Below are the code and all the weights of a small trained network. Each question names an input and a target symbol and asks about switching units off, where a switched-off unit gives its printed mean instead of its output.

import numpy as np


def w(rows, s, z=0):
    codes = np.array(rows[::2]) - 128.0
    scale = np.full(codes.shape[1], s)
    scale[-1] = z or s
    return codes * scale


def softmax(a):
    e = np.exp(a - a.max(-1, keepdims=True))
    return e / e.sum(-1, keepdims=True)


def log_softmax(a):
    a = a - a.max(-1, keepdims=True)
    return a - np.log(np.exp(a).sum(-1, keepdims=True))


def net(x, mask):
    ids = ['ΛΞΠΨαδεζηθστφω'.index(c) for c in x.split()]
    T = len(ids)
    res = E[ids] + P[:T]
    u = 0
    for l in range(2):
        r = res
        for j in range(3):
            rows = slice(4 * j, 4 * j + 4)
            q, k, v = (r @ M[l][rows].T for M in (Q, K, V))
            z = softmax(np.where(np.tri(T) > 0, q @ k.T / 4**0.5, -1e9)) @ v
            o = O[l][rows]
            res = res + np.where(mask[u + j], z, o[:, -1]) @ o[:, :-1]
        u += 3
    return log_softmax(res[-1] @ U[:, :-1].T + U[:, -1])


Q, K, V, O = {}, {}, {}, {}
E = w([
[140,177,121,82,165,48,69,116,88,205],'Λ',
[126,146,147,84,134,110,173,161,96,47],'Ξ',
[149,146,189,175,132,75,165,74,141,101],'Π',
[87,184,123,16,165,146,107,189,171,104],'Ψ',
[92,136,154,89,194,74,143,106,171,55],'α',
[72,227,167,77,56,127,119,94,201,126],'δ',
[116,127,79,88,82,71,125,167,178,77],'ε',
[138,175,123,95,78,9,62,97,75,60],'ζ',
[185,57,136,92,156,109,30,131,151,114],'η',
[228,163,166,15,153,54,144,118,188,90],'θ',
[202,188,167,108,79,150,86,136,164,44],'σ',
[139,143,105,222,100,106,23,171,167,62],'τ',
[182,221,65,116,157,117,114,104,148,64],'φ',
[101,147,76,107,112,176,100,27,159,44],'ω',
],0.012)
P = w([
[75,82,168,185,145,191,191,155,74,230],'0',
[71,138,212,172,159,60,98,128,135,151],'1',
[92,136,181,156,132,59,75,117,137,133],'2',
[113,122,137,131,139,101,74,119,153,105],'3',
[134,116,113,127,125,115,70,97,161,88],'4',
[160,106,86,115,116,112,59,86,163,57],'5',
[186,93,56,104,93,131,54,70,169,48],'6',
[203,97,46,84,100,144,58,61,190,18],'7',
[219,74,12,71,88,164,56,47,201,1],'8',
],0.0064)
Q[0] = w([
[131,179,122,207,103,180,180,193,70,161],'L0H0',
[150,75,158,130,66,78,99,194,154,150],'L0H0',
[114,72,131,106,149,170,211,138,67,217],'L0H0',
[57,107,56,106,120,60,159,108,126,116],'L0H0',
[154,202,83,164,192,132,78,149,131,108],'L0H1',
[139,133,162,171,106,149,133,182,80,197],'L0H1',
[143,128,143,116,90,58,44,117,109,95],'L0H1',
[179,145,198,92,132,140,128,95,128,120],'L0H1',
[109,122,105,134,128,99,107,145,175,62],'L0H2',
[86,106,83,149,136,127,110,111,101,114],'L0H2',
[138,118,137,212,106,149,82,227,84,133],'L0H2',
[143,91,96,41,129,4,57,102,161,66],'L0H2',
],0.029)
K[0] = w([
[35,135,172,99,203,96,183,119,101,247],'L0H0',
[117,181,149,170,190,213,100,150,140,58],'L0H0',
[63,104,233,156,91,109,189,206,50,129],'L0H0',
[215,24,172,133,130,109,106,135,140,118],'L0H0',
[87,81,94,134,166,102,154,26,165,44],'L0H1',
[79,144,207,155,192,170,198,190,97,160],'L0H1',
[181,179,62,181,140,213,54,109,101,57],'L0H1',
[91,129,53,168,92,137,131,167,167,153],'L0H1',
[200,143,131,104,146,169,138,64,52,80],'L0H2',
[88,125,184,137,93,165,116,138,115,123],'L0H2',
[124,198,174,193,190,167,185,121,95,206],'L0H2',
[233,161,54,48,119,162,101,88,212,7],'L0H2',
],0.021)
V[0] = w([
[176,84,252,144,170,196,92,163,142,80],'L0H0',
[160,177,140,201,59,193,121,165,101,99],'L0H0',
[191,50,122,124,106,84,126,135,149,179],'L0H0',
[117,146,69,137,246,172,80,70,66,179],'L0H0',
[101,113,217,103,102,124,48,63,45,87],'L0H1',
[217,150,121,215,180,69,174,177,76,96],'L0H1',
[165,204,92,113,76,143,40,176,127,236],'L0H1',
[181,155,198,15,138,159,183,190,86,143],'L0H1',
[132,89,145,82,105,103,197,101,136,135],'L0H2',
[163,86,112,191,52,135,186,62,89,199],'L0H2',
[208,214,185,141,147,154,170,51,189,184],'L0H2',
[152,140,127,169,141,81,170,130,125,85],'L0H2',
],0.015)
O[0] = w([
[208,102,183,123,26,99,156,220,141,132,124],'L0H0',
[171,234,164,114,157,140,119,187,77,100,109],'L0H0',
[148,96,133,186,101,117,63,106,101,223,121],'L0H0',
[132,1,58,87,165,127,125,208,128,99,105],'L0H0',
[229,132,183,49,122,75,98,44,98,79,176],'L0H1',
[175,127,96,139,215,191,44,141,238,127,113],'L0H1',
[141,182,13,137,150,19,111,127,95,156,131],'L0H1',
[223,163,37,155,126,199,198,70,140,99,32],'L0H1',
[113,149,170,127,160,110,111,94,140,207,111],'L0H2',
[129,143,118,9,186,193,133,162,127,193,1],'L0H2',
[64,153,116,27,66,76,167,112,223,160,126],'L0H2',
[118,104,124,129,124,189,76,124,192,115,154],'L0H2',
],0.009,0.013)
Q[1] = w([
[94,115,152,112,98,3,86,124,152,55],'L1H0',
[128,168,128,130,143,133,141,123,116,142],'L1H0',
[167,128,119,99,168,218,151,134,121,154],'L1H0',
[97,122,149,137,94,106,135,126,142,80],'L1H0',
[137,99,145,128,98,65,100,111,164,78],'L1H1',
[105,119,130,160,117,82,87,114,163,74],'L1H1',
[156,143,100,97,128,172,161,173,124,192],'L1H1',
[92,113,172,114,153,95,101,114,126,106],'L1H1',
[119,93,135,108,92,80,126,162,185,95],'L1H2',
[103,153,155,116,149,98,133,114,89,122],'L1H2',
[125,139,135,130,162,140,165,105,82,144],'L1H2',
[126,103,87,82,160,161,164,137,128,137],'L1H2',
],0.04)
K[1] = w([
[90,147,117,130,228,209,217,155,82,223],'L1H0',
[145,134,113,128,108,150,101,185,174,138],'L1H0',
[127,135,153,191,76,32,63,86,162,54],'L1H0',
[140,123,79,97,88,184,104,142,89,214],'L1H0',
[114,149,121,61,187,188,175,117,49,147],'L1H1',
[121,126,158,99,111,213,177,171,99,158],'L1H1',
[112,125,163,96,95,1,36,72,182,60],'L1H1',
[142,129,54,112,110,217,151,128,106,154],'L1H1',
[54,145,14,115,226,114,154,112,174,92],'L1H2',
[174,134,47,126,136,189,135,96,119,145],'L1H2',
[134,154,186,152,88,153,112,111,128,137],'L1H2',
[40,132,176,160,82,113,62,90,141,78],'L1H2',
],0.025)
V[1] = w([
[150,137,94,231,82,77,125,91,166,138],'L1H0',
[156,89,144,128,152,183,138,66,180,120],'L1H0',
[171,118,144,147,103,80,87,141,170,9],'L1H0',
[180,171,180,110,139,97,102,171,168,218],'L1H0',
[194,159,86,102,126,218,102,88,37,119],'L1H1',
[197,117,110,123,121,155,231,195,92,169],'L1H1',
[129,70,194,163,138,153,126,133,72,171],'L1H1',
[143,89,154,101,105,40,147,74,115,136],'L1H1',
[103,122,100,102,145,85,131,141,128,172],'L1H2',
[149,132,125,148,118,173,117,137,133,101],'L1H2',
[120,147,181,151,100,120,129,136,147,132],'L1H2',
[122,142,173,145,78,151,140,129,121,121],'L1H2',
],0.011)
O[1] = w([
[155,162,89,60,203,123,108,195,74,196,253],'L1H0',
[126,87,56,169,156,124,103,111,107,174,68],'L1H0',
[196,144,85,143,124,180,170,95,100,103,90],'L1H0',
[77,172,82,100,22,115,77,106,112,110,10],'L1H0',
[93,188,134,143,188,182,99,86,120,127,184],'L1H1',
[89,142,82,116,148,254,201,150,149,192,247],'L1H1',
[144,132,167,158,67,185,30,169,154,142,167],'L1H1',
[126,77,110,52,150,212,87,105,113,124,190],'L1H1',
[130,131,76,160,120,150,103,129,126,109,162],'L1H2',
[125,117,156,94,150,109,130,119,134,137,122],'L1H2',
[119,131,158,128,122,142,131,109,77,134,64],'L1H2',
[136,137,183,125,123,116,133,109,97,145,30],'L1H2',
],0.007,0.0061)
U = w([
[137,113,67,50,146,105,68,149,75,168,99],'Λ',
[181,119,171,75,196,178,118,167,139,125,141],'Ξ',
[150,116,137,58,86,228,50,172,139,131,151],'Π',
[163,116,105,134,149,83,172,170,115,88,79],'Ψ',
[154,51,196,107,146,188,111,146,179,72,1],'α',
[122,167,114,68,112,162,132,122,78,94,119],'δ',
[82,148,148,196,167,183,89,141,82,143,210],'ε',
[187,126,144,70,194,138,30,70,108,53,42],'ζ',
[232,31,117,119,106,145,72,186,89,135,221],'η',
[125,93,120,64,76,112,85,77,187,192,65],'θ',
[225,197,143,63,83,142,112,182,129,77,102],'σ',
[134,160,192,98,163,109,33,246,134,125,140],'τ',
[144,120,78,72,174,148,58,200,210,56,183],'φ',
[85,66,186,4,135,145,118,162,88,62,125],'ω',
],0.0025,0.0037)

Each question gives the input, a string of symbols that net reads in full, and the target symbol t.
The units are the heads (4 rows each of Q, K, V and O). Each row of codes is followed by its name. A weight is (code - 128) times the scale printed after its matrix; where a second scale follows, it is the last column's (O and U).
mask holds one flag per head, layer by layer. A switched-off head (its flag False) gives its mean, the last column of its rows in O, instead of its output. The means were averaged over made-up inputs and are rounded, as every weight is.
A unit's drop is (log p(t) with every unit on - log p(t) with that unit switched off) / (log p(t) with every unit on - log p(t) with every unit switched off).
The circuit of an input: a set's keep is (log p(t) with only the set's units on - log p(t) with every unit switched off) / (log p(t) with every unit on - log p(t) with every unit switched off). Starting from all 6 units, units are removed one at a time, each time the one whose removal leaves the highest keep (on an exact tie, the one counted first), for as long as the keep stays at least 0.8.
units of the circuit, in order: the units of the circuit, biggest drop first
unit that matters most: the unit with the biggest drop
heads that matter: for each layer, one digit per head in row order, 1 if its drop is at least 0.15 and else 0, layers parted by /
input α ε φ Π ε ζ Λ Π, target η: heads that matter -> 000 / 110
input θ Λ θ ε, target θ: unit that matters most -> L0H2
input ε ε σ Ξ τ Ψ, target τ: heads that matter -> 110 / 000
input ε ω ε τ α η, target τ: units of the circuit, in order -> [L0H1 L0H0 L1H0]
input η η Λ φ ζ Ψ, target Π: heads that matter -> 101 / 110
input ω φ ε Ψ η θ, target θ: units of the circuit, in order -> [L0H2 L0H0]
input σ δ Ψ ε α φ Ψ δ, target φ: units of the circuit, in order -> [L0H1 L0H0]
input ε ε ε, target ε: units of the circuit, in order -> [L0H2 L0H0]
input ζ η ζ, target ζ: heads that matter -> 010 / 010
input η ε Ψ ε ε ε Ψ, target ε: heads that matter -> 111 / 000
input η Ψ ε η ω, target Π: units of the circuit, in order -> [L1H1 L0H0 L0H2]
input Ξ φ ε σ τ η, target ε: units of the circuit, in order -> [L0H1 L1H1 L1H0 L0H2]
input ω ε Λ, target α: units of the circuit, in order -> [L1H0 L0H0 L0H1 L0H2]
input δ ω α θ Ξ, target ω: units of the circuit, in order -> [L0H1 L1H1]
input ω ε ε η ω, target α: units of the circuit, in order -> [L1H0 L0H0 L0H1]
input η Ξ ε, target Π: units of the circuit, in order -> [L1H1 L0H0 L0H2 L1H0]
input α Ξ ε Ξ θ σ, target η: units of the circuit, in order -> [L1H1]
input η φ η η δ, target Π: units of the circuit, in order -> [L0H2 L1H1 L0H0 L1H0]
input θ Π Ξ ζ Ξ δ, target Λ: units of the circuit, in order -> [L1H0 L0H1 L0H0]
input ε ε φ φ φ τ Ψ ε, target τ: unit that matters most -> L0H1
input Ψ ε Ξ ε α σ η φ θ, target Ξ: units of the circuit, in order -> [L0H1 L1H0 L1H1 L0H0]
input η ε Λ α, target Π: units of the circuit, in order -> [L1H1 L0H0 L0H2 L1H0]
input φ η ζ, target Ψ: heads that matter -> 110 / 010
input Π ε θ, target θ: heads that matter -> 001 / 100
input ε φ ε ε, target φ: heads that matter -> 111 / 000
input Ψ ε φ Λ, target Ξ: heads that matter -> 010 / 110
input ε α φ θ Ξ Ψ, target τ: unit that matters most -> L1H1
input Ξ α ε θ φ φ τ, target ε: heads that matter -> 011 / 110
input α φ ω α ε ε ε δ, target ε: heads that matter -> 111 / 100
input ε φ φ Π ζ, target τ: heads that matter -> 111 / 110
